Below are the code and all the weights of a small trained network. Each question names an input and a target symbol and asks about switching units off, where a switched-off unit gives its printed mean instead of its output.

import numpy as np


def w(rows, s, z=0):
    codes = np.array(rows[::2]) - 128.0
    scale = np.full(codes.shape[1], s)
    scale[-1] = z or s
    return codes * scale


def f(y):
    return np.maximum(y, 0)


def softmax(a):
    e = np.exp(a - a.max(-1, keepdims=True))
    return e / e.sum(-1, keepdims=True)


def log_softmax(a):
    a = a - a.max(-1, keepdims=True)
    return a - np.log(np.exp(a).sum(-1, keepdims=True))


def net(x, mask):
    ids = ['γθλπτφω'.index(c) for c in x.split()]
    T = len(ids)
    res = E[ids] + P[:T]
    u = 0
    for l in range(2):
        r = res
        for j in range(2):
            rows = slice(2 * j, 2 * j + 2)
            q, k, v = (r @ M[l][rows].T for M in (Q, K, V))
            z = softmax(np.where(np.tri(T) > 0, q @ k.T / 2**0.5, -1e9)) @ v
            o = O[l][rows]
            res = res + np.where(mask[u + j], z, o[:, -1]) @ o[:, :-1]
        u += 2
        y = f(res @ A[l][:, :-1].T + A[l][:, -1])
        res = res + np.where(mask[u : u + 4], y, B[l][:, -1]) @ B[l][:, :-1]
        u += 4
    return log_softmax(res[-1] @ U[:, :-1].T + U[:, -1])


Q, K, V, O, A, B = {}, {}, {}, {}, {}, {}
E = w([
[203,107,103,140,99],'γ',
[123,192,146,121,152],'θ',
[191,155,123,60,139],'λ',
[182,229,255,90,62],'π',
[179,128,188,237,131],'τ',
[91,195,29,116,134],'φ',
[108,154,181,189,33],'ω',
],0.013)
P = w([
[240,205,36,183,74],'0',
[137,217,170,33,117],'1',
[95,197,100,70,118],'2',
[115,191,181,54,102],'3',
[190,114,103,3,29],'4',
[107,180,154,92,103],'5',
[153,126,103,122,82],'6',
[129,155,93,136,93],'7',
[159,157,120,109,93],'8',
[145,159,143,157,70],'9',
[169,126,94,149,28],'10',
[155,149,92,168,87],'11',
[121,212,160,147,105],'12',
[152,169,87,157,83],'13',
],0.0074)
Q[0] = w([
[181,193,67,187,51],'L0H0',
[49,68,156,93,156],'L0H0',
[148,249,102,152,74],'L0H1',
[88,205,143,118,79],'L0H1',
],0.012)
K[0] = w([
[250,227,103,195,137],'L0H0',
[83,83,185,106,92],'L0H0',
[210,125,97,186,124],'L0H1',
[128,187,67,156,119],'L0H1',
],0.013)
V[0] = w([
[125,52,207,126,149],'L0H0',
[168,91,85,47,133],'L0H0',
[125,185,195,2,40],'L0H1',
[202,172,125,81,134],'L0H1',
],0.012)
O[0] = w([
[195,121,55,221,163,2],'L0H0',
[191,187,173,254,29,128],'L0H0',
[32,205,86,160,216,172],'L0H1',
[155,177,165,232,125,228],'L0H1',
],0.0072,0.0097)
A[0] = w([
[28,27,184,220,58,184],'L0N0',
[56,96,120,100,161,204],'L0N1',
[253,254,152,87,120,175],'L0N2',
[93,115,54,129,30,254],'L0N3',
],0.0063,0.0044)
B[0] = w([
[159,179,104,5,169,172],'L0N0',
[219,124,18,129,88,146],'L0N1',
[103,109,50,194,171,244],'L0N2',
[144,177,137,89,254,180],'L0N3',
],0.0095,0.011)
Q[1] = w([
[14,59,113,93,2],'L1H0',
[92,61,144,110,106],'L1H0',
[142,140,64,174,159],'L1H1',
[175,90,109,70,143],'L1H1',
],0.0092)
K[1] = w([
[31,123,211,56,131],'L1H0',
[155,29,229,2,206],'L1H0',
[198,148,182,101,73],'L1H1',
[146,34,75,168,24],'L1H1',
],0.0061)
V[1] = w([
[45,187,130,144,186],'L1H0',
[237,111,148,176,2],'L1H0',
[238,125,49,19,108],'L1H1',
[83,69,57,191,155],'L1H1',
],0.0085)
O[1] = w([
[142,102,52,107,75,254],'L1H0',
[153,181,180,157,121,72],'L1H0',
[52,165,171,121,254,123],'L1H1',
[108,63,63,169,243,72],'L1H1',
],0.011,0.0074)
A[1] = w([
[178,126,113,172,107,6],'L1N0',
[254,181,88,119,147,203],'L1N1',
[168,170,45,141,74,11],'L1N2',
[124,48,116,91,61,128],'L1N3',
],0.0095,0.0026)
B[1] = w([
[68,79,163,97,255,167],'L1N0',
[89,109,166,163,113,230],'L1N1',
[125,90,197,64,98,246],'L1N2',
[230,128,88,124,158,169],'L1N3',
],0.0097,0.014)
U = w([
[254,118,104,211,86,254],'γ',
[92,102,52,141,34,130],'θ',
[56,5,142,137,36,32],'λ',
[175,72,50,165,60,57],'π',
[202,74,132,135,189,25],'τ',
[143,162,89,66,60,123],'φ',
[3,52,24,189,64,229],'ω',
],0.005,0.0042)

Each question gives the input, a string of symbols that net reads in full, and the target symbol t.
The units are the heads (2 rows each of Q, K, V and O) and the neurons (one row each of A and B). Each row of codes is followed by its name. A weight is (code - 128) times the scale printed after its matrix; where a second scale follows, it is the last column's (O, A, B and U).
mask holds one flag per unit, layer by layer, with each layer's heads first. A switched-off unit (its flag False) gives its mean, the last column of its rows in O or B, instead of its output. The means were averaged over made-up inputs and are rounded, as every weight is.
A unit's drop is (log p(t) with every unit on - log p(t) with that unit switched off) / (log p(t) with every unit on - log p(t) with every unit switched off).
The circuit of an input: a set's keep is (log p(t) with only the set's units on - log p(t) with every unit switched off) / (log p(t) with every unit on - log p(t) with every unit switched off). Starting from all 12 units, units are removed one at a time, each time the one whose removal leaves the highest keep (on an exact tie, the one counted first), for as long as the keep stays at least 0.8.
units of the circuit, in order: the units of the circuit, biggest drop first
most important unit: the unit with the biggest drop
k most important neurons: the k neurons with the biggest drops, biggest first
k most important neurons of layer l: the k neurons of layer l with the biggest drops, biggest first
which heads matter: for each layer, one digit per head in row order, 1 if its drop is at least 0.15 and else 0, layers parted by /
input ω ω φ γ γ θ, target ω: most important neuron of layer 1 : [L1N2]
input γ π γ, target γ: units of the circuit, in order : [L0H1; L1H0]
input π γ γ, target π: units of the circuit, in order : [L1N3; L0H1; L1H0; L1H1]
input ω τ γ γ, target ω: units of the circuit, in order : [L0H0; L1H1; L1H0]
input π γ π π π φ, target π: which heads matter : 01 / 11
input γ ω φ θ τ γ π, target γ: units of the circuit, in order : [L0H1; L1H0]
input γ φ ω, target γ: which heads matter : 11 / 10
input ω γ ω φ τ ω γ γ τ λ, target ω: 4 most important neurons : [L1N2; L1N3; L0N1; L0N0]
input γ ω γ λ γ ω φ, target γ: units of the circuit, in order : [L1H0; L0H1; L0H0]
input π γ λ ω, target π: 2 most important neurons : [L1N3; L0N2]
input π τ τ γ γ λ γ γ π π γ ω π, target π: units of the circuit, in order : [L1N3; L0H1; L1H0; L0N2]
input π τ ω γ ω ω π θ ω τ ω ω, target φ: 2 most important neurons of layer 1 : [L1N2; L1N3]
input φ λ ω ω λ θ γ ω ω ω, target φ: which heads matter : 10 / 00
input ω λ π φ θ, target ω: units of the circuit, in order : [L0H1; L0H0; L1H0]
input λ γ ω θ λ γ π τ γ λ γ π, target λ: most important neuron of layer 0 : [L0N2]
input π ω τ θ ω θ θ, target π: units of the circuit, in order : [L1N3; L1H0; L0H1; L1H1]
input λ θ θ φ θ ω ω π γ θ, target λ: 3 most important neurons : [L1N2; L1N0; L1N1]
input ω λ θ τ θ θ θ γ ω γ π, target ω: 2 most important neurons of layer 0 : [L0N1; L0N2]
input φ θ ω λ ω ω γ τ, target φ: which heads matter : 10 / 01
input γ π γ π τ π λ τ ω, target γ: units of the circuit, in order : [L0H1; L1H0; L0H0]
input τ τ γ λ γ τ γ π, target τ: most important unit : L0H1
